Table B holds the same points as the rows below and some others, measured another way and shuffled. Each row below is followed by which row of B it is.
B:
1: [ -63  -12  302 -111 -172 -119   96 -143  -47  -20  193  -56   69  -28
   79 -103   95 -195   70  117  -13 -138  -74  -30  -28   83   21 -109
  262   87  -55   77   64  -66   30   19   78  -37    0]
2: [ -10   76  134  169   60   18  -47 -151   87   49   16   38   60  177
   44   -3  -89  -21    8  254  109  -18  -45 -102   84  144   23    2
   99   89    1  -66  -65    8   27 -105   82  -62 -206]
3: [ 131   23  179 -105 -249 -110  -30   53 -181   11   95  -62  -47  -25
   35   -2  179 -183   21   11  -38  -29   67  155 -111   10   -7  -32
    5  -16 -151  -19   89   90  113    4  -86   13  155]
4: [-152 -110  -99   31   85   46 -152 -187   79   26  -98   74  165   -6
  110  -53   28    5  -60  -28   14  -31  -60 -188   14   72   98 -107
   54  121  120  -35   64   53 -243 -116   28  -17 -101]
5: [ 176  109  -42  221  -10  108 -193    0   12  138 -143   71    7  193
  -44  101  -65   36  -73  124  119   89   88  -40  -42   54   44  166
  -90   33  -43 -157 -104  156   42 -109  -46   15 -179]
6: [  35  -76   -9  -27  142   79  -78    8   47   49 -130   81  118   18
   69  108  227   32 -233   34 -114   65    8  -48   35  107  -48 -129
 -143  -34  -43 -103   77  254  -88 -192  -99  -40   92]
7: [  47  -56 -204  177  185  230  -74  -86  159  204 -180  119  190  116
 -153   46   -5   93 -131   56   -3   80  -67 -251  104  106   25   25
  -80   85   97  -35   18   59 -238 -143   64   -6 -229]
8: [ -28  -84   31 -132  -53    1   29   37    7   -8  -17   17   81  -93
  121   40  242  -83 -136  -39 -150   10   76  -56  -16   79   47  -93
  -16 -100  -45  -74   67  142  -43  -21 -127   -6  127]
9: [  28  -25 -230  159   43  134 -179  -69   57  134 -149   93   98   82
  -67    9  -39   33  -51  -19   45   62   24 -158   24   59   99   60
  -83   61   93  -80   19   51 -190  -73    1   26 -182]
10: [-100  -55  279  -67 -114 -137  222  -44   -1  -33  197 -143   51  -40
  202 -145   55 -153  178  159  -28  -83  -40    7   45   89   28 -120
  191  -18  -74   37   47 -150   74   33   -2  -95   51]
11: [ 152   80  -32   33 -229   32   30   78  -49  103   58    5  -37   32
 -146   29   52 -149   18   29  -31   40  137  -30   -8   75   94  147
  -14  -93  -48  -59  -11  -15   66  126  -44   61  -74]
12: [ -54 -288 -226   -8  179  153 -219  -48   48  152 -343   33  279  -89
  175  -27  155  165 -150 -229  -39   58  -76 -157 -145 -108   35 -125
 -129  150   69  -27  117  208 -399 -272 -114  -19   59]
13: [ -72   25  -89   79   -5   42 -169 -145   64    8  -55  114   63   57
   30   29   -9  -48  -91   41   36   -8   55 -164   27  122  133   14
   41   34   91 -109  -17   84 -104  -27   10   25 -165]
14: [ -68 -178 -567   -3  -94  251  -29   48  127  186 -199  110  186 -179
 -151  -17   78  -16  -97 -344 -149   94  154 -397  -13    6  304  149
  -77 -103  231  -67   49  -47 -413  176  -91  149 -167]
15: [ -38    9 -149  148  101  140 -143 -132  139   93 -127  138  121  100
  -40   55  -30   28 -136   66   32   38   20 -234   74  134  106   39
   -2   46  109 -109  -38   89 -156  -79   33   11 -230]
16: [-150 -148  -23 -118  -82   -7  331   47  101   17  144  -86  110 -167
   82 -124  138 -143  105   -2 -195  -13   30 -166  146  132  122  -98
   91 -171   40   24   96 -210  -98  159  -50  -39   40]
17: [ -78   56 -205  233   30  171  -79 -163  207  123  -85  132  121  123
  -89    9 -178    9  -40   94   96   22   56 -364   92  142  213  175
  109   41  174 -109 -132  -58 -157   47   91   44 -411]
18: [-129   70  -33   97  -65 -106 -137  -99   11 -114   62   31  -72   67
  183  -29  -74 -114   72  111   67   -9  129  -20   92  169  168  -18
   22  -73   57 -176  -24   -8   48   42  -56  -19  -89]
19: [ 62 -90  20  42  -1  43  97  43  15 131 -19 -72  98  13  22 -56  64 -16
  67  56 -33  40 -32 -29  28  33  -6 -32 -37   1 -51   9  68 -44 -61 -64
 -36 -53   6]
20: [  60  237  408  135 -129 -163   78  -91  -26  -56  272  -54 -129  229
   53  -12 -103 -190  150  441  131  -64   24  111  128  219  -20   19
  169  -13 -140  -70  -85  -81  343   17   82  -91 -133]
21: [  22 -102  245 -248  -88  -57  154   23  -61    3  107  -39  101 -116
   52    9  350 -155 -120   17 -207  -57  -43   28  -21   75  -82 -204
   56  -39 -132   54  159  114    4  -50  -53  -42  234]
22: [ 179  150  280   90 -139 -145  -56   32 -151  -14  133  -73 -145  174
   62   14   13 -139  106  259   88    9   51  255   14  105  -72   -9
  -47  -14 -191  -79   14   56  278  -71  -46  -68   58]
23: [  91   -4 -123  -10  -92   71  -97   24  -30   86  -66   80   38    0
  -94   69  139  -78 -127  -57  -71   43   95  -65  -21   72   67   34
  -86  -41    0  -77   57  129  -73    2  -67   57  -13]
24: [-218 -163  -88   84   26  -55  -34  -39   72  -30  -86 -105   91  -57
  414 -159  -87   33  187  -24   69   18   60  -87  -17    3  188  -53
   27  -26   68 -123  -19  -85 -131  -47 -147  -76  -22]
25: [  34 -127 -128 -118  -43  116 -159    8  -15   91 -193   94  159 -103
   25   86  260   -5 -256 -202 -122   29   62 -133 -157  -25   70  -26
  -67   13    5  -70   69  270 -203  -92 -125   65   79]
26: [ -40 -140  199 -168  -62  -79  245   36  -17    8  131 -120   98 -110
  130  -92  231 -129   57   50 -161  -45  -56   22   45   76  -42 -198
   66  -59  -96   64  152  -55   -9  -17  -54  -87  187]
27: [ -71   22 -289  146   37  186  -86 -103  185   96 -107  174  112   60
 -115   59  -53  -10 -133    7  -15   54  101 -342  112  165  204  120
    8  -40  176 -136  -68   16 -191   57   26   63 -303]
28: [ -81  -32 -296  239   93  188   25  -47  225  142 -110   67  124   78
  -34  -28 -157   54   33   63   32   90   66 -329  155  132  201  138
  -13  -55  167 -118  -87 -124 -189   47   13    3 -326]
29: [ -41  -20 -272   41  -69   14 -119   20   -3   -8  -35   64  -28  -22
   18    2   46  -91   -6  -74  -60   70  157  -59   86  122  167    5
 -140 -132   93 -144   71   15 -101   74 -110   42  -25]
30: [ -46  -15  221   87   75  -26   58 -116   75   34   46  -46   99  106
  146  -55  -25  -17   58  236   62  -37  -91  -57   65  108  -21  -88
  118   85  -46  -10  -10  -27   17 -132   50 -109  -83]
31: [ 108  250   53  185 -170    3  -43  -72   13   38  143   81 -108  205
 -185   59 -125 -174   33  259   96    3  120  -63  122  210  103  179
   75  -44   -5 -110 -103  -49  174  121   86   35 -279]
32: [  37   76  103  -97 -327  -29  175    4  -31   37  208  -11   -6  -54
 -130  -18  100 -263   31   40  -94  -66  113 -110    1  112  133   95
  194  -98  -32    9   -2 -105   77  240   20   68  -76]
33: [ 109  -93 -134  122   69  132 -214  -31   -9  182 -231   36  137   71
   -3   13   31   93  -72  -59   57   72  -34  -60  -97  -45    6   17
 -127  139    5  -44   47  149 -191 -206  -44   -5  -59]
34: [ -41   30   74  195   94   39  -78 -145  109   62  -51   24   91  162
  112  -20 -123   32   20  208  129   -1  -34 -128   51  107   52   17
   82   98   23  -85  -79   12  -26 -129   48  -66 -212]
35: [  94  -36  -68   -6  -56   15 -159   39  -79   49  -95   31   20    4
   33   43  146  -46  -90  -55  -41   51   76   48  -57   30   23  -28
 -142  -13  -46  -93   82  173  -50  -88 -115   13   81]
36: [ 170    7  223 -129 -246  -81  132  134 -143   52  128 -100  -31  -42
   -1    5  223 -183   22   48 -107   -9   65  144  -73   28  -43  -18
    5  -88 -193    7   80   49  152   37  -99   -8  180]
37: [  22  -14  326 -116 -124 -120  141  -57  -78   -4  201  -83   37   -7
   42  -67  168 -186   57  156  -63  -94  -84   78   23   98  -71 -160
  140   42 -123   81  120  -32   87  -28   43  -69  103]
38: [ -51   29  257  -98 -222 -157  159  -30  -54  -63  232  -90  -23  -37
  117  -86   85 -225  121  131  -46  -91   38   31   21  117   60  -64
  180  -63  -81    2   36  -99  132  106  -11  -36   49]
39: [-113   46   -6  182   37  -31  -70 -121   91  -28   13   10   11  119
  164  -49 -142  -27   97  181  107    7   48  -95  110  150  129    4
   50   -6   55 -135  -64  -56    6  -25    1  -58 -184]
40: [  24  -35  310 -105 -157  -90  165   -2  -56   24  136 -110   65  -35
  109  -65  144 -144   65  111  -47  -75  -33   29  -55   38  -25  -75
  158   17 -140   48   48  -19   86  -11  -18  -58   86]
41: [  68 -163 -204 -112   -3   82 -197   37  -75   90 -193   75  122 -102
   -1   53  283   -5 -205 -233 -141   59   32  -21  -96  -21   13 -111
 -197   17    9  -44  181  247 -237 -135 -138   43  161]
42: [-117 -112  190 -201 -112  -95  148  -27  -10  -56  116  -64   96 -145
  193  -65  230 -154  -15   -2 -144  -81   -2  -43  -15   76   40 -173
  143  -50  -52   16   99   17  -30   17  -66  -43  153]
43: [   4 -229 -218  -58  119  146 -236   35   19  110 -344   69  215 -103
  174   67  245  132 -250 -244  -96   91   32 -107 -168  -78   42  -89
 -192   33   16 -110   90  329 -299 -239 -203   12  137]
44: [   6  123  231  133  120    8  300    4  186    8  194   -7    3  178
  -10   47   -1  -78   14  447  -59   35    5  -81  333  326  -46  -44
   42 -168  -73  -92  -60  -94  210    3   50 -128 -132]
45: [ -60  -12  263    3    9 -106   -7 -130  -18  -35   87  -48   58   64
  188  -59   44  -78   46  189   39  -71  -79   34   26  103  -33 -153
  115   86  -69   -8   49   24   42 -129   24 -100   20]
46: [  96  -86  117 -236 -472  -85 -194  -95 -291   96   15  -51   86 -177
  -26 -113  187 -228   26 -299   23 -165   -5   27 -421 -213  104   34
  231  242  -64  141  126   82 -133   51   -2  133   92]
47: [  90 -117   32 -118  -53    0   61  118  -67   61  -13  -48   60  -78
   43    9  263  -72  -61  -43 -159   46   26   64  -13   38  -48 -114
 -123  -81 -103  -16  145  104  -35  -63 -132  -28  203]
48: [  92 -110  -67  119   74   82 -160   -1  -20  155 -198  -24  118   68
   88  -27   19   91    4  -19   69   67  -38   -4  -84  -50   -9  -15
 -122  117  -34  -42   47  113 -139 -213  -72  -40  -12]
49: [ -58  -87  313 -239  -23 -155  206   38  -43 -113  182  -78   34 -103
  205  -12  342 -172  -56  123 -220  -50  -22  120   93  166  -99 -305
   16 -131 -149   -2  174   83  103  -60  -98 -110  309]
50: [  13   20  276   -3 -240 -150  182    3  -82    8  215 -175  -30   11
  127 -148  -22 -182  266  163   45  -69   10   83  -14   47   45    1
  176  -11 -114   32   11 -193  158   83   -3  -63    7]
51: [  29  -62 -142  147  119  146 -164  -66   83  146 -203   75  141   88
    8   26   -3   88  -97   11   45   69  -16 -152   -8   36   50   22
  -79   90   51  -81   -3  116 -183 -165  -18   -8 -138]
52: [  52   24  -26 -118 -248   -8  142   81  -41   27  147   11  -21  -84
 -131   15  188 -234  -26  -24 -169   -2  138  -56   55  134  104   30
   20 -172  -25  -29   77  -40   31  200  -57   65   32]
53: [  23  -22    1  113   48  110   19  -87   94  143  -38   38  136   93
  -73  -14  -12   -3  -25  113   18   11  -64 -176   60   93   29   16
   56   80   32    1    1  -20 -107  -71   76  -24 -178]
54: [  27   25  210   26 -204 -111  176   -5  -60   37  209 -141  -23   30
   44 -139  -29 -176  246  165   34  -54   -5   52   40   74   39    0
  141   -7  -82   40   29 -206  120   89   26  -56  -31]
55: [  -3  133  -91  292   -7   60 -134 -117  100   68  -27   70  -13  208
  -13   -1 -235  -14   74  196  175   37   84 -150   93  144  156  164
   35   23   84 -151 -135  -54   14    9   48    1 -340]
56: [  10    6  362 -113  -50 -104   95  -56  -34  -34  143  -39   50   18
  118    5  195 -138  -53  194  -66  -78  -54   58   16  123  -86 -165
  122   18 -145    8   64   94  118  -91    0  -82  113]
57: [ 113   83  317  -77 -282  -78  107    4  -91   42  163  -62   -8   16
   -7   -3  107 -198   27  129  -10  -75   46   30 -103   46   13   53
  189    3 -156   14  -24   19  176   68    0   10    8]
58: [ 131   10   31  122 -124    9 -109    7  -81  129  -63  -62   19   88
   40  -44  -48  -26  100   36  114   26   32   40 -117  -44   48   96
  -12   81  -68  -44  -17   20   10  -65  -48   -3  -67]
59: [  37   67 -193  256  -17  119 -150  -80   81  134  -96   75   35  155
  -83    0 -177    5   40   79  132   62   68 -175   42   83  157  176
  -17   45   97 -112  -84  -40  -88    4   32   34 -310]
60: [ 62 -23 109 136  42  54 122  23  77 130 -11 -75  88 101  63 -35 -28  20
  78 192  38  46 -27 -60  53  70 -10  27  14   3 -70 -35 -39 -49  27 -83
 -16 -83 -96]
61: [ 246   58  344  -35 -231  -87   18   66 -187   95   92 -111  -26   66
    2    0  130 -138   56  124   34  -30   -3  195 -157  -29 -103   21
   46   66 -241   30   32   91  195  -75  -40  -27  111]
62: [ -50 -164  100 -226   31    7  -90  -47  -22  -10 -104   56  180 -130
  170   61  358  -33 -276 -113 -166  -39  -25  -53 -120   22  -35 -218
    2   36  -54  -27  135  307 -151 -179 -108  -13  212]
63: [ 175  -10   70  102   18   76  -50   -3  -26  174  -74   -5   85  119
  -75   20   58    7  -29  103   34   40  -67    6  -23   23  -79    4
  -63  105  -85    5   46   82  -27 -159   13  -37  -44]
64: [  32 -137  100  -96  -62   11  193   52   -9  105   46  -96  124  -84
   29  -74  180  -80   44    7 -125   -8  -51  -33    3   28  -23  -95
   26  -13  -73   70  121  -50  -63  -26  -38  -51  101]
65: [  19 -130 -200   31   69   62 -195   63  -14   55 -224   24   72  -24
  164   34  128   65  -96 -119  -40  103   85   -2  -57   -7   58  -50
 -220  -41    2 -146   72  197 -153 -155 -192  -11   97]
66: [   4 -113  178 -197 -161 -119  159   67 -109  -13  139 -123   37 -134
  120  -82  253 -177   67  -14 -154  -41    0  103  -15   43  -20 -171
   31  -70 -118   46  171  -18   26   16  -93  -49  242]
67: [ -15   37  374    1 -165 -221  204    1  -83  -59  266 -198  -69   48
  219 -150   -8 -187  288  268   43  -71  -13  171   62  108  -12 -100
  141  -40 -153   10   37 -178  234   31  -18 -127   75]
68: [ 138    0  139 -156 -464  -62  -97  -54 -236  113   79  -50   36 -103
 -104  -84  127 -239   53 -173   27 -129   28   16 -317 -135   95  105
  223  165  -81  110   64   19  -34  107   18  122   13]
69: [ -72  -71    3   77  122   53 -179 -161   67   49 -135   65  154   65
  139   -2   25   50  -99   51   57  -12  -63 -128  -25   55   34  -83
   29  140   45  -65   14  143 -156 -199    8  -40  -92]
70: [  65   32 -164  212   54  104 -128  -20   64  116 -116   63   35  138
  -38   33  -80   29  -13   85   68   93   60  -95   72   98   78   85
 -115    0   42 -124  -30   36  -70  -69  -23   -5 -181]
71: [ -50  -70  -28  154  131   96  -76 -105  122  107 -139   19  161   90
  128  -30  -61   84  -12   93   79   26  -46 -167   11   48   62   -5
   24   99   44  -67  -41   41 -136 -163    2  -59 -157]

[ 183  -31  248  132  179  -69   97   35   66   53   61  125  -26   36
  -92  -64  206  146 -121  107 -115   77  -74  164 -115   82  -78  -63
 -152  102 -212]
23
[ 222  -22  -29    5 -126 -154 -147   28  -37 -138 -187   48   25   64
  115 -141   42  -83   34   10   56   14 -281 -193  213  220  514  124
  -60   54   91]
56
[ 330   -8  273  259  241  -46  113  -12   53  129   30  229  -19  120
 -213   10  197   55 -159  182 -199  113 -304  229 -170   37 -169    2
 -131   79 -240]
21
[ 230   81    6  -65  -28  249 -134    7  148  -79 -112   54  -65 -153
  338  264 -105 -332  174  102  133  180  -77 -166  340 -193  194  200
  -54 -215  199]
26
[ 142   35    4 -108  -36  148  -40  -64  216  -27   73   -8 -104 -189
  303  173    4 -245  160   72  182  233   39 -157   80  -96  316   68
  -94 -195  202]
42
[  26  -28   79  282  307  -93  -58  238 -232   -8 -162  132   -7  127
 -103 -458  302  229 -224 -126 -355 -357 -361   56  169  136 -174   14
 -367  262 -343]
60
[ 256  -56 -156   -3 -227  218  -55  -35  206  -33   58  -83  -23 -137
  138  -52  111 -187  126  165   89   84 -163 -249   28  136  599  119
  -30  -61  135]
45
[ 186   71   -1 -163 -256  267 -111 -201  309 -116  148 -153 -142 -189
  426  248  -30 -355  321  143  307  405  116 -267  311  -76  604  234
   47 -254  358]
4
[ 177  111  156  222  158  299 -209 -213  -33  -61   79  -22 -209   83
  365 -167  271 -355  247 -125   -1   89 -363 -350  600  -98  269  452
 -335   26  135]
41
[ 187  111  -45 -137 -190 -157 -238 -194   29 -179 -135   -1  -97   50
  363  147 -117 -401  241  -42  247  336 -240 -290  438   20  691  288
   13 -225  434]
62
[ 140  -59 -116  175   59 -136  241  245  144  186   17  105   61  -11
 -497    0  114  332 -376  344 -422  -30 -151  560 -498  107 -220 -284
   57  -56 -367]
3
[ 221   -8  -47  192  -17  218   60  -44  189   95  173  -36  -80  -29
  -83  -47  218  -54  -11  226 -168  102 -221   69  -57   37  179   90
  -66  -55  -76]
69
[ 220  -59  -96  225 -102   60   17  120   48   11  -18  -33   37   61
 -232 -249  215  154 -143  227 -285  -98 -302  119    8  235  211   49
  -14  108 -224]
61
[ 235    3  -37   25  -63  213  -42   94  151  -31  -71   29    1 -127
  101   86    9  -97   25  191  -24   49 -103  -31  122  -29  155   78
  -23  -84   -8]
36
[ 134  -48 -356  -41 -337  350 -273  264   33 -233 -271 -175   69 -201
  301 -240   -3 -107  121   68    6 -296 -158 -404  523  134  584  219
  -49   19   84]
20
[ 223  -29  -35 -142  -44 -266  216  152  283  118  -64  198   77 -142
 -232  428 -192   94 -209  362  -17  294   72  438 -565   -9  -29 -345
  198 -276  -44]
66
[  43  112  209 -101   50  185 -145   48   87 -172  -78  -20  -96 -131
  414  179  -46 -104  143   15  126  159  207  -68  562 -202  -18  169
  -88 -124   77]
27
[ 121   18  145  120  131 -143   81  147   31   24  -61  116    6   62
 -185   21   83  216 -207  165 -226   58  -70  350  -27   30 -213  -82
  -27    1 -246]
15
[ 348 -160 -321   14 -333  388  -49  117  255  -13   -7  -85   68 -251
   93 -146  118 -152   95  250   64 -128 -217 -357 -124  230  691   46
  -35   30   50]
22
[ -84    5 -191  138   19 -147    3  248  -68  -17  -76  -58   -5   54
 -209 -301  166  289 -241   58 -380 -196 -172  262   69  147   11  -71
  -86   26 -239]
58
[ 131   41  -97   54  -55  224  -63   42  130  -28   10  -52  -69 -106
  127   10   70 -121   56  128  -64   54 -117  -49  205  -51  204  128
  -66 -118   35]
71
[ 186  -92  -34  281   85  153   77  178   52   92   42   25   15   -3
 -231 -308  316  209 -191  174 -333 -209 -266  118 -142  178   -9  -40
 -179  180 -345]
5
[  89    3  -80  -54  -80  410 -165  -21  152 -102   73 -135 -132 -242
  477  -93  140 -279  261  -38  179    0   -1 -447  366  -52  462  212
 -236  -63  194]
10
[ -51   76  157   72   89  -17 -305  -35 -222 -255  -98  -89 -137  127
  429 -418  239  -75  162 -312   33 -107 -172 -379  806  103  356  345
 -352  179   75]
9
[ -98   95   94  161  -60  -85  123    9  134   -8  259 -231 -117  124
 -280  -84  225  403 -183  274 -368  234  188  586  168   89 -121    2
  143  -78 -279]
68
[-102  204  488 -240  186  286 -228 -235  123 -249  153  -95 -308 -195
  908  250   28 -355  447 -256  465  414  487 -373  870 -390   79  329
 -303 -189  349]
14
[ 288  -35  -38  -30 -284  419 -166  -56  216 -147   41 -148  -40 -174
  359  -47   97 -250  265  143  207   90  -47 -425  366   94  646  277
  -40   -3  176]
2
[   9   11 -160  127   89 -609  148  302  -96   90 -232  172   94  193
 -567  -65  -10  413 -482  176 -486  -57 -299  665 -344  187 -196 -301
   94  -70 -319]
48
[ 284  -48  100  170   41 -157  196  144  139  124  -26  163   86   68
 -421   82   76  266 -297  366 -287  107 -146  482 -357  136 -167 -180
  103    9 -325]
37
[ 265 -107   56    0   -1  -33  210  161  268  120   41  142   77 -151
 -217  152   50  178 -195  330  -67  114   52  278 -507   95  -19 -279
   42  -34 -203]
70
[-107  162  144 -198  224  -24 -204  150  -65 -190 -263  107 -103 -153
  521  215 -172 -160  100 -200  145   55  161  -92  590 -327 -166   87
 -224 -203  156]
16
[ 203  -17  149   13   43    1  -36   22   77  -41  -40   88  -22  -36
  137   -2   87  -45   25   56   66   89  -78  -78   77   56  186   38
 -128   26  -12]
19
[-142   80  228   26  221 -292   12  289 -109 -105 -179   70   -7   73
  -76  -46   25  414 -269   13 -264  -46  176  462  275  -28 -458 -126
  -69   24 -320]
32
